The rows lie along a hidden order. The number after each row says roughly how far along it the row is, from 0 to 9. A new part has a new order.
(in the rows, 128 means zero)
[111 125 132 150 119 150 155 115 235 148 121 125  98 141 123 154 134 138
 143 103 121 148 132 157 126 120  90 160 129 111 130 144  56 112]
8
[142 131 114  99 139 103 120 146  69 123 138 101 132 144 124 122 125 110
 115 142 115  96 117 107 139 132 121 101 113 137 108 119 184 153]
3
[113 137 135 154 120 153 135 101 202 139 108 147 112 124 136 143 118 133
 134 101 120 156 148 134 119 139 146 171 145 119 140 137  64  90]
8
[139 125 115 100 137 107 132 151  91 127 145  91 122 155 118 129 139 113
 121 145 116 101 108 122 140 123 100  95 102 132 105 123 187 156]
3
[114 135 141 160 115 165 141  91 225 140  98 161 122 122 142 149 107 140
 138  82 131 175 154 145 116 140 143 194 153 116 144 142  22  86]
9
[114 128 129 149 123 154 143 113 205 143 121 125 104 136 127 148 132 133
 137 107 118 145 136 144 125 129 120 145 134 116 133 138  68 104]
7
[137 145 126 129 133 130 110 114  99 121 116 140 133 120 140 123 109 113
 116 115 114 136 150 102 125 157 164 151 143 133 126 122 124 100]
5
[141 118 101  86 142  85 131 175  51 126 166  69 112 159 104 121 156 108
 118 175 102  67  92 110 148 113  90  54  85 137  95 116 233 183]
1
[138 117 109  91 137  98 140 165  85 128 152  73 113 164 109 132 152 114
 123 155 113  89  96 130 145 112  73  71  88 131  99 123 199 176]
3
[144 126 106  95 142  89 120 166  34 120 155  85 125 148 116 116 142 106
 114 163 105  77 104 103 144 125 112  75 101 139 100 115 232 169]
1
[119 133 130 151 125 145 138 109 197 139 117 132 109 131 131 143 123 129
 133 105 116 148 140 135 123 136 131 153 136 119 133 135  79 103]
7
[149 138 111  93 141  97  99 149  12 112 137 119 142 128 129 106 120 103
 107 153 107  91 126  77 139 148 163  97 116 145 109 110 219 143]
1
[131 132 121 122 131 126 128 130 127 132 130 111 118 151 126 132 131 118
 123 122 119 129 126 124 131 135 119 127 120 127 118 127 132 120]
5
[140 121 105  89 141  91 129 169  51 124 159  81 118 156 114 121 148 109
 118 166 107  75  99 112 147 115  89  68  89 137  98 116 214 176]
1
[140 119 101  87 144  74 124 177  36 123 169  69 111 156 105 114 156 106
 115 181  97  66  94 106 148 114  97  44  85 138  96 112 250 175]
0
[130 102 101  82 136  95 166 187 129 142 176  42  89 192  89 146 178 119
 135 167 113  72  70 163 153  79   6  37  58 121  90 132 196 206]
3
[126 120 117 117 132 121 149 143 154 138 143  83 101 161 112 142 146 121
 132 136 114 114 107 144 138 111  72 103 101 121 109 133 137 152]
5
[112 128 141 157 114 166 155 105 248 147 106 146 110 135 133 158 119 144
 143  89 133 166 145 160 121 126 115 179 136 109 142 147  39 101]
9
[139 117 103  87 140  89 135 172  64 127 165  70 114 160 106 125 150 110
 121 166 106  75  91 119 148 108  79  61  83 134  94 120 225 185]
1
[113 132 136 157 119 158 144 104 215 143 109 141 110 132 135 150 122 139
 138  93 124 160 145 145 120 133 129 171 141 115 139 141  50  95]
8
[138 125 114  99 137 108 131 151  94 127 145  94 120 153 115 129 139 113
 121 143 116 100 110 122 141 121  98  97 101 131 103 124 182 155]
3
[138 118 107  87 138  96 137 168  73 128 158  75 114 163 108 128 151 112
 123 159 109  78  93 129 147 109  73  71  87 132  97 123 205 179]
2
[145 131 111  95 141  95 113 155  37 118 146 104 132 138 124 114 126 105
 111 153 109  89 115  95 140 135 135  87 108 140 106 113 213 164]
2
[127 132 124 132 130 135 133 124 139 133 128 115 113 137 126 136 131 120
 126 119 115 133 132 126 129 135 127 139 126 125 121 127 109 115]
5
[140 123 116 100 137 109 136 155  92 129 147  86 118 156 114 130 141 115
 124 146 113 102 107 130 142 119  89  91  94 131 104 125 180 157]
3
[117 137 137 154 120 154 133 101 204 138 106 152 116 122 139 141 115 133
 134  96 120 158 156 133 119 143 149 179 151 119 141 135  59  86]
8
[133 108  96  84 144  71 143 192  56 131 179  45  96 174  88 126 177 109
 123 189  98  51  73 126 154  95  53  34  68 132  88 119 242 203]
0
[136 114 106  88 138  93 143 174  88 131 161  66 106 168 105 132 155 113
 126 161 110  83  92 133 148 103  59  62  80 130  95 124 204 183]
2
[142 141 122 115 136 120 110 127  80 120 123 126 140 125 138 121 112 110
 113 123 116 122 138  99 130 152 158 137 134 136 119 121 160 117]
4
[113 133 138 156 119 153 141 106 214 141 112 141 107 129 134 147 122 135
 138  98 121 158 144 141 120 134 130 168 138 113 136 139  59  95]
8
[113 133 140 158 115 165 147  97 248 144 104 154 113 124 139 152 113 142
 141  84 131 171 149 154 117 133 131 180 143 116 143 144  36  93]
9
[135 111  98  86 142  78 141 184  63 131 177  49 103 171  97 124 170 108
 123 183 100  59  79 124 151  99  59  34  71 132  89 118 246 197]
0
[125 134 126 138 129 131 129 118 149 132 123 124 114 130 131 135 127 121
 126 113 115 137 134 124 125 138 135 142 125 124 125 129 106 107]
6
[117 124 123 135 128 132 147 129 180 141 131 103  96 147 119 148 146 123
 135 124 115 131 120 147 131 120  94 127 115 116 121 136  85 127]
6
[118 142 138 158 121 153 124  92 175 134 102 162 124 110 144 136 106 129
 129  91 122 165 157 120 116 153 177 181 159 122 143 133  61  78]
7
[143 127 103  91 143  87 118 168  22 120 159  88 125 148 114 111 140 105
 113 166 102  76 106  97 145 126 120  71  99 139 101 113 241 170]
1
[110 120 124 152 122 140 158 126 217 148 133 105  87 151 116 154 149 133
 141 112 116 137 118 159 131 111  79 132 116 112 123 141  78 125]
7
[131 128 119 118 133 121 131 135 122 130 133 108 117 144 123 134 133 118
 124 126 117 120 122 125 134 130 110 122 117 126 114 127 136 131]
5
[114 134 137 158 119 158 142 102 223 141 108 149 114 127 136 144 118 139
 136  90 125 163 146 144 120 135 131 178 146 115 139 141  54  91]
8
[143 126 106  90 140  97 123 159  50 122 150  91 126 151 119 121 137 109
 116 154 111  87 108 106 142 124 116  84 103 135 103 117 217 166]
2
[136 127 115 111 133 115 132 137 111 129 139  95 120 148 120 130 133 115
 122 132 116 107 118 124 137 127  97 108 110 128 111 125 165 143]
4
[119 132 127 143 126 139 135 111 176 138 123 126 110 126 129 141 129 126
 131 110 114 145 141 131 124 138 130 148 135 122 129 134  84 103]
6
[137 113 102  84 142  90 135 169  62 129 167  63 110 170 103 124 157 108
 122 169 105  68  88 121 151 104  66  54  78 134  92 121 229 184]
1
[141 120 107  87 141  87 128 169  48 124 162  78 117 157 109 121 148 107
 118 167 105  72  95 113 147 113  94  63  85 136  97 118 225 179]
1
[115 135 135 156 120 154 137 102 205 140 111 144 112 124 135 145 119 134
 132  96 120 156 144 137 119 140 137 168 140 117 140 137  60  91]
8
[152 170 136 131 137 131  66  90  18 100  91 203 179  76 170  98  64 102
  94 101 118 156 189  45 112 205 255 198 186 148 141 107 128  58]
4
[133 122 116 107 134 114 140 145 122 134 144  90 112 158 114 135 144 118
 126 138 116 109 106 135 140 118  84  97 103 126 106 128 157 151]
4
[146 131 107  95 145  82 104 161   6 115 152  97 129 134 120 107 136 101
 108 170  96  62 115  80 142 137 145  73 106 142 103 108 239 157]
0
[109 119 133 151 118 153 163 123 246 151 125 115  94 149 120 161 143 143
 147 102 124 150 127 173 127 111  79 147 119 108 129 147  56 121]
8
[142 124 110  89 140  96 122 162  48 123 153  87 125 151 117 121 139 109
 116 160 110  85 105 108 145 123 107  80  97 137 101 117 216 165]
2
[147 135 113 102 143  98 109 149  30 116 142 107 135 135 127 113 121 106
 111 148 109 109 122  90 139 139 145  97 116 143 106 114 217 149]
2
[143 129 113  97 138 103 124 148  58 122 145  99 129 146 122 122 131 120
 116 147 113 103 112 105 140 127 116  95 108 137 105 119 200 153]
3
